Below are the code and all the weights of a small trained network. Each question names an input and a target symbol and asks about switching units off, where a switched-off unit gives its printed mean instead of its output.

import numpy as np


def w(rows, s, z=0):
    codes = np.array(rows[::2]) - 128.0
    scale = np.full(codes.shape[1], s)
    scale[-1] = z or s
    return codes * scale


def norm(h):
    return h / np.sqrt((h * h).mean(-1, keepdims=True) + 1e-5)


def f(y):
    return y / 2 * (1 + np.tanh(0.7978845608 * (y + 0.044715 * y**3)))


def softmax(a):
    e = np.exp(a - a.max(-1, keepdims=True))
    return e / e.sum(-1, keepdims=True)


def log_softmax(a):
    a = a - a.max(-1, keepdims=True)
    return a - np.log(np.exp(a).sum(-1, keepdims=True))


def net(x, mask):
    ids = ['Ψβδζθμξφω'.index(c) for c in x.split()]
    T = len(ids)
    res = E[ids] + P[:T]
    q, k, v = (norm(res) @ M[0].T for M in (Q, K, V))
    z = softmax(np.where(np.tri(T) > 0, q @ k.T / 4**0.5, -1e9)) @ v
    res = res + np.where(mask[0], z, O[0][:, -1]) @ O[0][:, :-1]
    y = f(norm(res) @ A[0][:, :-1].T + A[0][:, -1])
    res = res + np.where(mask[1:17], y, B[0][:, -1]) @ B[0][:, :-1]
    return log_softmax(norm(res)[-1] @ U[:, :-1].T + U[:, -1])


Q, K, V, O, A, B = {}, {}, {}, {}, {}, {}
E = w([
[142,137,156,105],'Ψ',
[113,131,139,107],'β',
[119,113,87,122],'δ',
[109,115,121,111],'ζ',
[249,144,132,103],'θ',
[148,129,72,114],'μ',
[185,114,174,110],'ξ',
[111,130,161,102],'φ',
[130,121,170,135],'ω',
],0.015)
P = w([
[145,119,108,45],'0',
[112,147,119,94],'1',
[91,118,141,125],'2',
[135,218,106,122],'3',
[149,5,207,129],'4',
[93,122,140,134],'5',
[140,180,108,79],'6',
[249,84,183,131],'7',
[95,132,139,148],'8',
],0.021)
Q[0] = w([
[213,89,161,95],'head 1',
[3,43,154,234],'head 1',
[125,109,111,154],'head 1',
[181,39,150,120],'head 1',
],0.035)
K[0] = w([
[143,176,121,88],'head 1',
[81,150,163,255],'head 1',
[140,133,111,142],'head 1',
[127,208,117,142],'head 1',
],0.049)
V[0] = w([
[143,157,13,118],'head 1',
[142,166,188,136],'head 1',
[149,190,154,64],'head 1',
[254,129,131,137],'head 1',
],0.034)
O[0] = w([
[197,203,230,51,146],'head 1',
[48,122,86,171,127],'head 1',
[170,202,38,161,250],'head 1',
[112,232,209,253,99],'head 1',
],0.025,0.023)
A[0] = w([
[111,162,137,126,135],'neuron 1',
[146,59,122,226,180],'neuron 2',
[204,99,243,219,108],'neuron 3',
[136,124,114,152,109],'neuron 4',
[121,157,138,94,155],'neuron 5',
[132,125,86,144,2],'neuron 6',
[108,94,104,203,71],'neuron 7',
[171,81,129,210,87],'neuron 8',
[59,125,96,165,223],'neuron 9',
[110,4,146,136,199],'neuron 10',
[158,154,112,146,153],'neuron 11',
[175,107,152,223,147],'neuron 12',
[199,44,220,142,107],'neuron 13',
[235,100,125,200,116],'neuron 14',
[89,149,80,208,109],'neuron 15',
[157,120,106,172,55],'neuron 16',
],0.032,0.0065)
B[0] = w([
[115,159,103,113,171],'neuron 1',
[109,157,135,38,162],'neuron 2',
[1,31,51,153,193],'neuron 3',
[129,107,125,106,144],'neuron 4',
[183,179,135,114,171],'neuron 5',
[163,95,61,115,151],'neuron 6',
[211,85,133,60,153],'neuron 7',
[142,96,124,49,136],'neuron 8',
[84,184,160,58,184],'neuron 9',
[139,207,228,241,221],'neuron 10',
[72,130,124,167,249],'neuron 11',
[177,174,178,86,179],'neuron 12',
[166,48,53,75,150],'neuron 13',
[91,18,138,123,229],'neuron 14',
[193,78,158,134,233],'neuron 15',
[108,76,119,83,158],'neuron 16',
],0.052,0.014)
U = w([
[209,115,220,247,137],'Ψ',
[146,194,91,172,210],'β',
[151,109,69,31,2],'δ',
[187,191,179,120,229],'ζ',
[75,148,173,237,133],'θ',
[22,146,108,109,63],'μ',
[111,82,226,124,228],'ξ',
[143,41,90,191,160],'φ',
[227,68,198,119,91],'ω',
],0.015,0.006)

Each question gives the input, a string of symbols that net reads in full, and the target symbol t.
The units are the heads (4 rows each of Q, K, V and O) and the neurons (one row each of A and B). Each row of codes is followed by its name. A weight is (code - 128) times the scale printed after its matrix; where a second scale follows, it is the last column's (O, A, B and U).
mask holds one flag per unit, heads first, then neurons. A switched-off unit (its flag False) gives its mean, the last column of its rows in O or B, instead of its output. The means were averaged over made-up inputs and are rounded, as every weight is.
A unit's drop is (log p(t) with every unit on - log p(t) with that unit switched off) / (log p(t) with every unit on - log p(t) with every unit switched off).
The circuit of an input: a set's keep is (log p(t) with only the set's units on - log p(t) with every unit switched off) / (log p(t) with every unit on - log p(t) with every unit switched off). Starting from the 12 units with the biggest drops (on a tie, the unit counted first), units are removed one at a time, each time the one whose removal leaves the highest keep (on an exact tie, the one counted first), for as long as the keep stays at least 0.8.
circuit, biggest first: the units of the circuit, biggest drop first
unit that matters most: the unit with the biggest drop
top k neurons: the k neurons with the biggest drops, biggest first
drop when u is switched off: that unit's drop, to one decimal
input δ Ψ φ δ ξ θ Ψ, target δ: unit that matters most : neuron 10
input φ θ φ θ δ φ β φ, target β: circuit, biggest first : [head 1; neuron 15]
input Ψ φ Ψ μ ξ, target μ: circuit, biggest first : [neuron 3; head 1; neuron 15]
input μ ξ θ δ, target μ: top 2 neurons : [neuron 3; neuron 10]
input β θ δ δ μ φ, target μ: top 3 neurons : [neuron 9; neuron 15; neuron 2]
input φ φ μ θ ζ, target θ: circuit, biggest first : [head 1; neuron 3]
input ξ φ ζ β δ μ β φ Ψ, target δ: circuit, biggest first : [head 1; neuron 7; neuron 9]
input ζ Ψ ω ζ ζ φ θ ω, target θ: circuit, biggest first : [head 1; neuron 3]
input θ δ θ φ δ φ δ δ φ, target μ: circuit, biggest first : [neuron 9; head 1; neuron 2; neuron 10]
input δ φ Ψ δ β, target δ: top 3 neurons : [neuron 10; neuron 3; neuron 13]
input ξ μ δ Ψ φ, target Ψ: top 2 neurons : [neuron 15; neuron 3]
input ξ μ ζ, target Ψ: top 4 neurons : [neuron 10; neuron 3; neuron 14; neuron 11]
input δ δ θ ξ φ δ μ, target δ: top 3 neurons : [neuron 10; neuron 3; neuron 15]
input θ δ θ θ φ δ δ β, target δ: circuit, biggest first : [neuron 10]
input φ φ θ φ Ψ ξ φ ξ, target φ: top 2 neurons : [neuron 10; neuron 14]
input δ φ φ μ φ δ φ ω, target φ: top 2 neurons : [neuron 10; neuron 14]
input ζ ξ ζ φ φ, target φ: top 2 neurons : [neuron 10; neuron 15]
input φ β φ φ φ ξ, target β: top 3 neurons : [neuron 3; neuron 14; neuron 10]
input β θ Ψ θ θ, target θ: drop when head 1 is switched off : 0.8
input μ β φ θ ξ, target θ: drop when neuron 3 is switched off : 0.4
